Below are the code and all the weights of a small trained network. Each question names an input and a class and asks about switching units off, where a switched-off unit gives its printed mean instead of its output.

import numpy as np


def w(rows, s, z=0):
    codes = np.array(rows[::2]) - 128.0
    scale = np.full(codes.shape[1], s)
    scale[-1] = z or s
    return codes * scale


def norm(h):
    return h / np.sqrt((h * h).mean(-1, keepdims=True) + 1e-5)


def f(y):
    return np.maximum(y, 0)


def log_softmax(a):
    a = a - a.max(-1, keepdims=True)
    return a - np.log(np.exp(a).sum(-1, keepdims=True))


def net(x, mask):
    res = np.array(x, float).reshape(1, 7) / 4 @ E
    u = 0
    for l in range(2):
        y = f(norm(res) @ A[l][:, :-1].T + A[l][:, -1])
        res = res + np.where(mask[u : u + 6], y, B[l][:, -1]) @ B[l][:, :-1]
        u += 6
    return log_softmax(norm(res)[-1] @ U[:, :-1].T + U[:, -1])


A, B = {}, {}
E = w([
[118,151,129,199,176,97,189,173,113,181],'x0',
[125,129,134,127,123,124,133,125,125,116],'x1',
[79,135,153,86,174,69,92,60,8,167],'x2',
[163,172,105,85,128,48,192,74,166,112],'x3',
[209,128,132,103,124,140,165,185,52,84],'x4',
[147,82,75,160,47,90,123,110,120,182],'x5',
[146,100,201,77,112,136,168,137,155,190],'x6',
],0.0017)
A[0] = w([
[124,124,147,123,138,102,84,122,87,164,254],'L0N1',
[240,119,114,96,126,110,140,205,40,85,57],'L0N2',
[114,173,82,141,155,131,98,114,132,65,66],'L0N3',
[147,87,111,185,121,162,172,136,216,94,94],'L0N4',
[160,210,68,77,132,85,195,76,150,103,71],'L0N5',
[162,123,4,191,152,108,83,111,99,92,11],'L0N6',
],0.0037,0.0019)
B[0] = w([
[184,162,70,134,81,126,139,150,172,110,253],'L0N1',
[2,134,119,159,136,101,58,69,251,191,244],'L0N2',
[88,128,192,112,74,118,156,177,116,119,182],'L0N3',
[184,207,86,98,127,109,69,160,86,139,253],'L0N4',
[191,61,180,205,170,140,120,80,134,88,228],'L0N5',
[66,148,235,100,54,147,217,164,101,92,193],'L0N6',
],0.0037,0.0024)
A[1] = w([
[85,47,149,189,138,222,45,196,55,147,53],'L1N1',
[127,157,125,229,203,100,196,193,127,141,9],'L1N2',
[150,98,128,67,101,162,63,97,154,15,30],'L1N3',
[99,125,148,105,160,76,97,53,2,160,58],'L1N4',
[195,74,189,74,91,124,164,141,166,232,48],'L1N5',
[122,143,221,84,218,147,113,171,139,105,54],'L1N6',
],0.0038,0.0012)
B[1] = w([
[203,127,158,128,171,40,208,36,167,82,236],'L1N1',
[113,31,133,13,112,185,84,89,65,177,236],'L1N2',
[108,75,130,114,181,133,166,149,47,242,255],'L1N3',
[211,143,102,147,111,232,110,255,225,112,230],'L1N4',
[66,141,124,174,114,131,132,147,70,38,236],'L1N5',
[87,220,46,156,86,80,102,101,77,120,226],'L1N6',
],0.0044,0.0022)
U = w([
[255,177,79,122,116,202,95,249,173,117,112],'0',
[109,155,113,130,119,101,122,116,100,128,253],'1',
[229,82,180,144,199,70,196,33,150,79,104],'2',
[98,20,123,37,142,164,130,122,55,225,80],'3',
[28,162,173,157,64,124,180,170,74,31,76],'4',
[37,137,123,154,150,96,56,99,227,172,107],'5',
],0.0062,0.0052)

Each question gives the input, the list of numbers given to net, and the class t.
The units are the neurons (one row each of A and B). Each row of codes is followed by its name. A weight is (code - 128) times the scale printed after its matrix; where a second scale follows, it is the last column's (A, B and U).
mask holds one flag per neuron, layer by layer. A switched-off neuron (its flag False) gives its mean, the last column of its row in B, instead of its output. The means were averaged over made-up inputs and are rounded, as every weight is.
A unit's drop is (log p(t) with every unit on - log p(t) with that unit switched off) / (log p(t) with every unit on - log p(t) with every unit switched off).
The circuit of an input: a set's keep is (log p(t) with only the set's units on - log p(t) with every unit switched off) / (log p(t) with every unit on - log p(t) with every unit switched off). Starting from all 12 units, units are removed one at a time, each time the one whose removal leaves the highest keep (on an exact tie, the one counted first), for as long as the keep stays at least 0.8.
units of the circuit, in order: the units of the circuit, biggest drop first
most important unit: the unit with the biggest drop
k most important neurons: the k neurons with the biggest drops, biggest first
k most important neurons of layer l: the k neurons of layer l with the biggest drops, biggest first
input [-4,8,6,-1,1,1,8], class 4: 2 most important neurons	L1N5, L0N4
input [-1,-5,8,-8,2,2,-8], class 0: most important neuron	L1N4
input [-3,-8,4,5,6,1,2], class 5: 2 most important neurons	L0N2, L1N1
input [0,1,3,-1,-7,7,-8], class 4: units of the circuit, in order	L0N6, L0N2
input [1,-2,8,6,-5,3,7], class 0: units of the circuit, in order	L1N4, L0N2
input [-5,-4,7,-8,7,-3,5], class 2: 2 most important neurons	L1N1, L0N4
input [5,6,-4,7,-5,1,0], class 2: 3 most important neurons of layer 1	L1N4, L1N3, L1N6
input [1,-3,-3,-3,-5,-7,1], class 1: units of the circuit, in order	L1N6, L0N2, L1N4
input [-2,-8,-5,-5,-1,-8,-4], class 1: 2 most important neurons	L1N6, L1N4
input [7,-4,-3,-7,-3,4,8], class 4: 3 most important neurons of layer 1	L1N5, L1N3, L1N4
input [3,5,6,6,5,4,-5], class 0: 2 most important neurons	L1N4, L1N1
input [-2,-2,4,7,5,4,8], class 4: 2 most important neurons	L1N5, L1N1
input [0,5,-1,-7,7,-4,-7], class 2: 2 most important neurons of layer 1	L1N1, L1N5
input [2,-3,-2,-2,-1,-5,-1], class 1: 2 most important neurons	L1N6, L0N1
input [-6,6,8,-2,-5,-5,-4], class 0: 2 most important neurons of layer 1	L1N4, L1N2
input [-3,-1,-7,-7,5,-6,8], class 4: 2 most important neurons of layer 0	L0N1, L0N5
input [7,-1,-4,3,4,1,6], class 3: most important neuron	L1N2
input [-7,7,-4,6,-2,4,-1], class 3: 2 most important neurons of layer 0	L0N1, L0N2
input [-3,-6,-6,-5,8,3,8], class 4: 3 most important neurons of layer 0	L0N1, L0N2, L0N5
input [-8,0,-5,-5,-8,5,-8], class 3: most important neuron	L1N3
input [-1,-2,-4,7,-6,6,8], class 4: 4 most important neurons	L1N5, L0N2, L1N1, L0N1
input [6,-8,1,8,-4,5,-7], class 2: 3 most important neurons of layer 0	L0N5, L0N2, L0N4
input [7,-2,-4,-4,-7,2,-5], class 3: 2 most important neurons	L1N2, L0N2
input [5,5,-1,8,-3,5,-4], class 2: 3 most important neurons of layer 1	L1N3, L1N6, L1N5
input [7,-3,-1,0,-5,5,-4], class 3: units of the circuit, in order	L1N2, L0N2
input [-8,2,-2,-6,5,0,-5], class 3: 2 most important neurons of layer 1	L1N3, L1N5
input [-2,-7,2,3,-2,2,-8], class 4: most important unit	L0N6
input [-6,-5,5,4,8,-1,4], class 5: 2 most important neurons	L0N2, L1N2
